Here is a tiny trained network, its code and every weight. The questions are about switching its units off for an input and a target symbol, where a switched-off unit gives its printed mean instead of its output.

import numpy as np


def w(rows, s, z=0):
    codes = np.array(rows[::2]) - 128.0
    scale = np.full(codes.shape[1], s)
    scale[-1] = z or s
    return codes * scale


def f(y):
    return np.maximum(y, 0)


def softmax(a):
    e = np.exp(a - a.max(-1, keepdims=True))
    return e / e.sum(-1, keepdims=True)


def log_softmax(a):
    a = a - a.max(-1, keepdims=True)
    return a - np.log(np.exp(a).sum(-1, keepdims=True))


def net(x, mask):
    ids = ['ΔΛΞΣΦαβγεζημπψω'.index(c) for c in x.split()]
    T = len(ids)
    res = E[ids] + P[:T]
    r = res
    for j in range(3):
        rows = slice(2 * j, 2 * j + 2)
        q, k, v = (r @ M[0][rows].T for M in (Q, K, V))
        z = softmax(np.where(np.tri(T) > 0, q @ k.T / 2**0.5, -1e9)) @ v
        o = O[0][rows]
        res = res + np.where(mask[j], z, o[:, -1]) @ o[:, :-1]
    y = f(res @ A[0][:, :-1].T + A[0][:, -1])
    res = res + np.where(mask[3:7], y, B[0][:, -1]) @ B[0][:, :-1]
    return log_softmax(res[-1] @ U[:, :-1].T + U[:, -1])


Q, K, V, O, A, B = {}, {}, {}, {}, {}, {}
E = w([
[139,141,123,127,169,95,174,121,210,140,162],'Δ',
[162,112,72,135,116,132,83,89,152,163,163],'Λ',
[193,161,128,109,165,105,151,70,88,132,109],'Ξ',
[128,143,163,94,150,179,142,109,134,167,102],'Σ',
[95,127,184,121,113,206,147,5,119,114,69],'Φ',
[140,93,162,214,57,158,132,128,157,102,192],'α',
[186,111,147,110,204,156,88,100,108,199,229],'β',
[119,137,139,95,146,139,92,23,169,128,71],'γ',
[158,123,137,98,113,118,111,123,140,167,167],'ε',
[83,237,114,126,102,144,134,200,139,181,111],'ζ',
[99,143,136,95,150,126,139,103,203,155,132],'η',
[71,123,98,140,129,141,121,13,180,174,139],'μ',
[184,189,151,67,114,50,126,147,149,91,147],'π',
[104,159,150,126,154,143,159,121,126,179,129],'ψ',
[196,161,82,141,166,134,139,138,120,160,199],'ω',
],0.02)
P = w([
[253,184,105,43,245,200,68,104,161,83,100],'0',
[155,131,165,67,109,141,112,138,18,206,180],'1',
[108,121,77,211,201,197,251,124,126,114,255],'2',
[119,123,179,116,162,144,104,84,74,139,161],'3',
[143,215,132,83,151,95,178,135,59,137,85],'4',
[82,104,144,115,157,179,214,97,187,132,140],'5',
[145,141,141,84,145,140,127,89,105,147,134],'6',
[130,128,177,49,127,157,142,77,162,113,111],'7',
[231,167,133,122,163,147,138,41,29,110,114],'8',
[59,120,144,82,61,196,111,104,164,175,144],'9',
[205,141,144,82,148,156,149,76,162,75,160],'10',
[160,140,108,166,124,157,162,62,97,137,176],'11',
],0.0087)
Q[0] = w([
[94,124,127,80,171,140,86,146,45,125,148],'h0',
[100,115,214,253,109,95,80,200,136,33,119],'h0',
[172,151,222,94,45,111,61,53,120,211,177],'h1',
[62,125,99,147,103,60,68,198,147,117,71],'h1',
[147,196,182,112,42,178,137,95,182,150,120],'h2',
[235,172,86,139,132,204,162,67,156,220,144],'h2',
],0.0064)
K[0] = w([
[130,85,99,131,176,185,244,90,163,158,149],'h0',
[97,45,152,223,98,32,169,105,76,164,127],'h0',
[171,137,74,139,128,255,106,150,206,59,101],'h1',
[122,108,122,163,167,121,182,127,57,130,130],'h1',
[178,120,67,147,181,174,64,120,139,65,86],'h2',
[211,131,135,67,141,161,79,163,188,12,102],'h2',
],0.0067)
V[0] = w([
[111,235,180,98,101,96,120,101,180,114,65],'h0',
[143,86,192,170,73,154,207,74,174,57,82],'h0',
[86,154,187,102,200,84,158,175,116,209,128],'h1',
[191,106,220,137,108,2,146,137,147,120,204],'h1',
[75,105,129,115,86,183,67,178,252,138,190],'h2',
[97,152,231,184,182,164,196,130,113,131,151],'h2',
],0.0083)
O[0] = w([
[37,37,142,193,186,145,99,209,26,101,132,179],'h0',
[50,162,47,125,242,144,152,119,116,137,79,53],'h0',
[196,97,170,165,18,232,68,117,28,141,97,89],'h1',
[2,168,145,86,88,110,64,2,105,89,179,138],'h1',
[188,9,29,65,105,84,171,104,80,120,203,1],'h2',
[223,166,63,68,163,212,43,137,58,51,57,75],'h2',
],0.0077,0.0083)
A[0] = w([
[94,69,72,95,196,87,185,143,139,190,111,78],'n0',
[73,218,135,132,3,102,214,199,83,54,161,3],'n1',
[177,138,216,231,233,64,84,175,167,132,203,78],'n2',
[125,119,213,190,220,175,207,87,181,42,126,125],'n3',
],0.0043,0.0019)
B[0] = w([
[96,146,170,157,170,130,119,174,117,105,181,153],'n0',
[194,71,107,139,177,108,114,75,78,186,93,153],'n1',
[67,180,179,162,143,96,252,139,223,134,143,254],'n2',
[107,166,121,95,85,165,117,139,66,191,102,234],'n3',
],0.011,0.0077)
U = w([
[90,148,123,108,154,160,105,116,81,163,180,109],'Δ',
[70,69,111,107,99,33,253,70,167,254,37,157],'Λ',
[60,208,208,222,133,105,83,119,160,144,90,102],'Ξ',
[133,94,157,141,186,182,144,148,116,150,111,138],'Σ',
[79,150,87,125,219,159,143,180,127,150,114,103],'Φ',
[48,194,49,25,193,148,111,106,98,148,186,229],'α',
[160,152,177,117,71,170,102,65,154,138,151,85],'β',
[62,46,154,183,216,110,196,129,124,162,55,18],'γ',
[92,124,149,109,122,119,126,97,104,183,151,84],'ε',
[124,40,216,227,99,169,172,197,111,48,108,157],'ζ',
[97,107,150,142,158,145,140,155,84,139,153,106],'η',
[104,94,138,138,176,148,176,122,138,148,88,57],'μ',
[13,140,192,141,113,86,82,130,49,110,206,180],'π',
[151,125,164,171,180,197,83,133,109,121,143,198],'ψ',
[129,147,168,149,101,136,137,111,152,136,130,3],'ω',
],0.0045,0.0037)

Each question gives the input, a string of symbols that net reads in full, and the target symbol t.
The units are the heads (2 rows each of Q, K, V and O) and the neurons (one row each of A and B). Each row of codes is followed by its name. A weight is (code - 128) times the scale printed after its matrix; where a second scale follows, it is the last column's (O, A, B and U).
mask holds one flag per unit, heads first, then neurons. A switched-off unit (its flag False) gives its mean, the last column of its rows in O or B, instead of its output. The means were averaged over made-up inputs and are rounded, as every weight is.
A unit's drop is (log p(t) with every unit on - log p(t) with that unit switched off) / (log p(t) with every unit on - log p(t) with every unit switched off).
unit that matters most: the unit with the biggest drop
k most important neurons: the k neurons with the biggest drops, biggest first
which heads matter: for each layer, one digit per head in row order, 1 if its drop is at least 0.15 and else 0, layers parted by /
drop of u: that unit's drop, to one decimal
input Λ Λ Σ, target Λ: which heads matter -> 101
input Λ Ξ Ξ ε, target Λ: unit that matters most -> h1
input Λ β Ξ, target Λ: which heads matter -> 101
input ζ Ξ α μ ψ α Φ, target ζ: which heads matter -> 110
input π Ξ β Λ β π α ψ, target π: which heads matter -> 110
input π Ξ μ ζ α Λ β π Φ, target π: which heads matter -> 110
input Ξ ω Ξ Ξ ψ Ξ Λ Ξ π Ξ ε, target Ξ: which heads matter -> 001
input Λ Ξ Ξ Λ, target Λ: which heads matter -> 111
input Λ Ξ Ξ Ξ Ξ Ξ Λ β π π, target Λ: 3 most important neurons -> [n1 n0 n2]
input β Ξ Ξ Ξ Λ Λ Λ, target β: which heads matter -> 100
input α Ξ ε Λ α Ξ Ξ Λ γ, target α: which heads matter -> 111
input Λ Ξ Δ Ξ Λ β Ξ β ζ, target Λ: 2 most important neurons -> [n1 n0]
input Λ Λ π α Ξ Ξ Ξ Ξ Λ Λ ζ, target Λ: which heads matter -> 001
input π μ ε Λ ζ Ξ Δ μ η π ε, target π: which heads matter -> 110
input Φ α Σ, target Φ: unit that matters most -> h0
input Λ Ξ ε μ, target Λ: which heads matter -> 111
input Λ Φ Λ Ξ α, target Λ: which heads matter -> 000
input Λ Λ Δ β Ξ β, target Λ: drop of h2 -> 0.2
input π α β Ξ Ξ Ξ Λ, target π: drop of h2 -> 0.1
input β π π β Ξ Φ, target β: drop of n2 -> 0.1
input π γ Λ Ξ Ξ α π β, target π: drop of n2 -> -0.1
input β Λ ε Ξ Ξ, target β: most important neuron -> [n2]
